Here is a tiny trained network, its code and every weight. The questions are about switching its units off for an input and a class, where a switched-off unit gives its printed mean instead of its output.

import numpy as np


def w(rows, s, z=0):
    codes = np.array(rows[::2]) - 128.0
    scale = np.full(codes.shape[1], s)
    scale[-1] = z or s
    return codes * scale


def norm(h):
    return h / np.sqrt((h * h).mean(-1, keepdims=True) + 1e-5)


def f(y):
    return np.maximum(y, 0)


def log_softmax(a):
    a = a - a.max(-1, keepdims=True)
    return a - np.log(np.exp(a).sum(-1, keepdims=True))


def net(x, mask):
    res = np.array(x, float).reshape(1, 4) / 4 @ E
    u = 0
    for l in range(4):
        y = f(norm(res) @ A[l][:, :-1].T + A[l][:, -1])
        res = res + np.where(mask[u : u + 9], y, B[l][:, -1]) @ B[l][:, :-1]
        u += 9
    return log_softmax(norm(res)[-1] @ U[:, :-1].T + U[:, -1])


A, B = {}, {}
E = w([
[219,218,153,231],'x0',
[139,83,203,126],'x1',
[120,199,153,75],'x2',
[252,114,88,49],'x3',
],0.0012)
A[0] = w([
[216,137,111,135,117],'L0N1',
[114,194,83,110,114],'L0N2',
[136,135,218,90,144],'L0N3',
[139,86,108,162,27],'L0N4',
[151,148,138,157,3],'L0N5',
[150,52,84,190,44],'L0N6',
[113,205,164,66,123],'L0N7',
[101,167,2,134,196],'L0N8',
[118,140,146,195,50],'L0N9',
],0.0055,0.0015)
B[0] = w([
[49,191,165,97,241],'L0N1',
[169,65,133,218,194],'L0N2',
[171,47,114,210,222],'L0N3',
[159,104,38,138,152],'L0N4',
[147,185,127,140,150],'L0N5',
[156,147,36,184,200],'L0N6',
[133,68,4,196,229],'L0N7',
[149,49,220,135,255],'L0N8',
[130,166,143,63,194],'L0N9',
],0.0035,0.002)
A[1] = w([
[154,146,16,124,133],'L1N1',
[215,113,144,73,212],'L1N2',
[29,117,158,246,1],'L1N3',
[64,98,65,126,169],'L1N4',
[223,71,165,92,214],'L1N5',
[170,76,131,153,8],'L1N6',
[253,161,87,87,84],'L1N7',
[133,106,89,7,99],'L1N8',
[213,143,90,9,247],'L1N9',
],0.0037,0.00079)
B[1] = w([
[94,49,65,115,188],'L1N1',
[9,128,181,183,195],'L1N2',
[50,191,127,155,252],'L1N3',
[244,203,127,84,206],'L1N4',
[59,95,164,191,225],'L1N5',
[118,90,128,164,181],'L1N6',
[74,180,150,200,198],'L1N7',
[76,230,192,71,180],'L1N8',
[1,149,57,200,201],'L1N9',
],0.0025,0.0024)
A[2] = w([
[171,164,68,183,158],'L2N1',
[157,119,122,187,135],'L2N2',
[133,106,157,198,142],'L2N3',
[101,93,126,2,132],'L2N4',
[84,105,61,113,176],'L2N5',
[75,130,122,124,71],'L2N6',
[113,104,106,81,254],'L2N7',
[89,61,127,110,168],'L2N8',
[145,129,41,123,130],'L2N9',
],0.0057,0.0012)
B[2] = w([
[178,116,143,112,220],'L2N1',
[140,125,186,113,214],'L2N2',
[122,48,125,15,255],'L2N3',
[195,217,210,154,164],'L2N4',
[196,155,94,188,222],'L2N5',
[84,210,110,155,186],'L2N6',
[197,199,135,225,171],'L2N7',
[199,180,240,130,225],'L2N8',
[165,108,4,80,165],'L2N9',
],0.0026,0.0032)
A[3] = w([
[141,137,101,32,9],'L3N1',
[124,45,193,73,89],'L3N2',
[3,206,69,131,108],'L3N3',
[69,146,173,105,187],'L3N4',
[160,31,42,221,90],'L3N5',
[106,91,170,254,105],'L3N6',
[198,238,155,86,143],'L3N7',
[227,167,143,187,111],'L3N8',
[134,112,178,160,129],'L3N9',
],0.0032,0.0015)
B[3] = w([
[172,107,185,167,128],'L3N1',
[134,67,177,188,160],'L3N2',
[50,136,89,61,193],'L3N3',
[145,62,4,91,191],'L3N4',
[156,169,47,123,209],'L3N5',
[142,121,78,130,255],'L3N6',
[142,199,252,71,182],'L3N7',
[162,163,143,124,212],'L3N8',
[92,137,144,144,188],'L3N9',
],0.0029,0.0028)
U = w([
[165,208,208,145,158],'0',
[4,155,70,142,156],'1',
[207,113,30,162,145],'2',
[132,35,169,181,148],'3',
[137,97,106,73,92],'4',
[129,104,112,22,1],'5',
[129,103,111,16,17],'6',
],0.011,0.0098)

Each question gives the input, the list of numbers given to net, and the class t.
The units are the neurons (one row each of A and B). Each row of codes is followed by its name. A weight is (code - 128) times the scale printed after its matrix; where a second scale follows, it is the last column's (A, B and U).
mask holds one flag per neuron, layer by layer. A switched-off neuron (its flag False) gives its mean, the last column of its row in B, instead of its output. The means were averaged over made-up inputs and are rounded, as every weight is.
A unit's drop is (log p(t) with every unit on - log p(t) with that unit switched off) / (log p(t) with every unit on - log p(t) with every unit switched off).
The circuit of an input: a set's keep is (log p(t) with only the set's units on - log p(t) with every unit switched off) / (log p(t) with every unit on - log p(t) with every unit switched off). Starting from the 12 units with the biggest drops (on a tie, the unit counted first), units are removed one at a time, each time the one whose removal leaves the highest keep (on an exact tie, the one counted first), for as long as the keep stays at least 0.8.
circuit, biggest first: the units of the circuit, biggest drop first
unit that matters most: the unit with the biggest drop
top k neurons: the k neurons with the biggest drops, biggest first
k most important neurons of layer l: the k neurons of layer l with the biggest drops, biggest first
input [-3,-8,-6,3], class 3: circuit, biggest first	L0N8
input [-5,-6,5,-2], class 3: circuit, biggest first	L0N8, L0N2
input [-5,7,6,8], class 1: circuit, biggest first	L1N9, L1N2
input [6,7,4,-5], class 3: top 2 neurons	L0N3, L1N4
input [5,6,-8,0], class 2: 2 most important neurons of layer 0	L0N6, L0N8
input [-1,4,3,-3], class 3: 2 most important neurons of layer 3	L3N2, L3N4
input [0,-8,2,8], class 1: circuit, biggest first	L0N1, L1N9
input [-4,0,8,-7], class 2: circuit, biggest first	L0N7, L0N1, L2N5, L1N4
input [-6,6,-8,2], class 2: top 3 neurons	L0N6, L0N1, L0N8
input [3,-8,-5,8], class 1: top 2 neurons	L0N1, L0N3
input [-8,1,-8,-4], class 0: top 2 neurons	L0N7, L0N3
input [2,6,6,2], class 2: top 3 neurons	L0N7, L0N8, L3N5
input [-5,7,-7,4], class 2: 3 most important neurons of layer 0	L0N6, L0N8, L0N4
input [-4,2,-3,-1], class 0: 3 most important neurons of layer 0	L0N7, L0N3, L0N2
input [3,-2,8,0], class 2: circuit, biggest first	L0N7
input [1,-1,4,1], class 2: top 2 neurons	L0N7, L3N5
input [3,-8,-6,6], class 3: top 3 neurons	L0N8, L0N7, L0N2
input [2,-6,-1,-5], class 3: 3 most important neurons of layer 0	L0N8, L0N1, L0N2
input [-7,-3,-5,7], class 0: 2 most important neurons of layer 2	L2N4, L2N8
input [1,-8,-6,6], class 3: unit that matters most	L0N8
input [-6,4,-8,5], class 2: top 3 neurons	L0N6, L0N1, L1N9
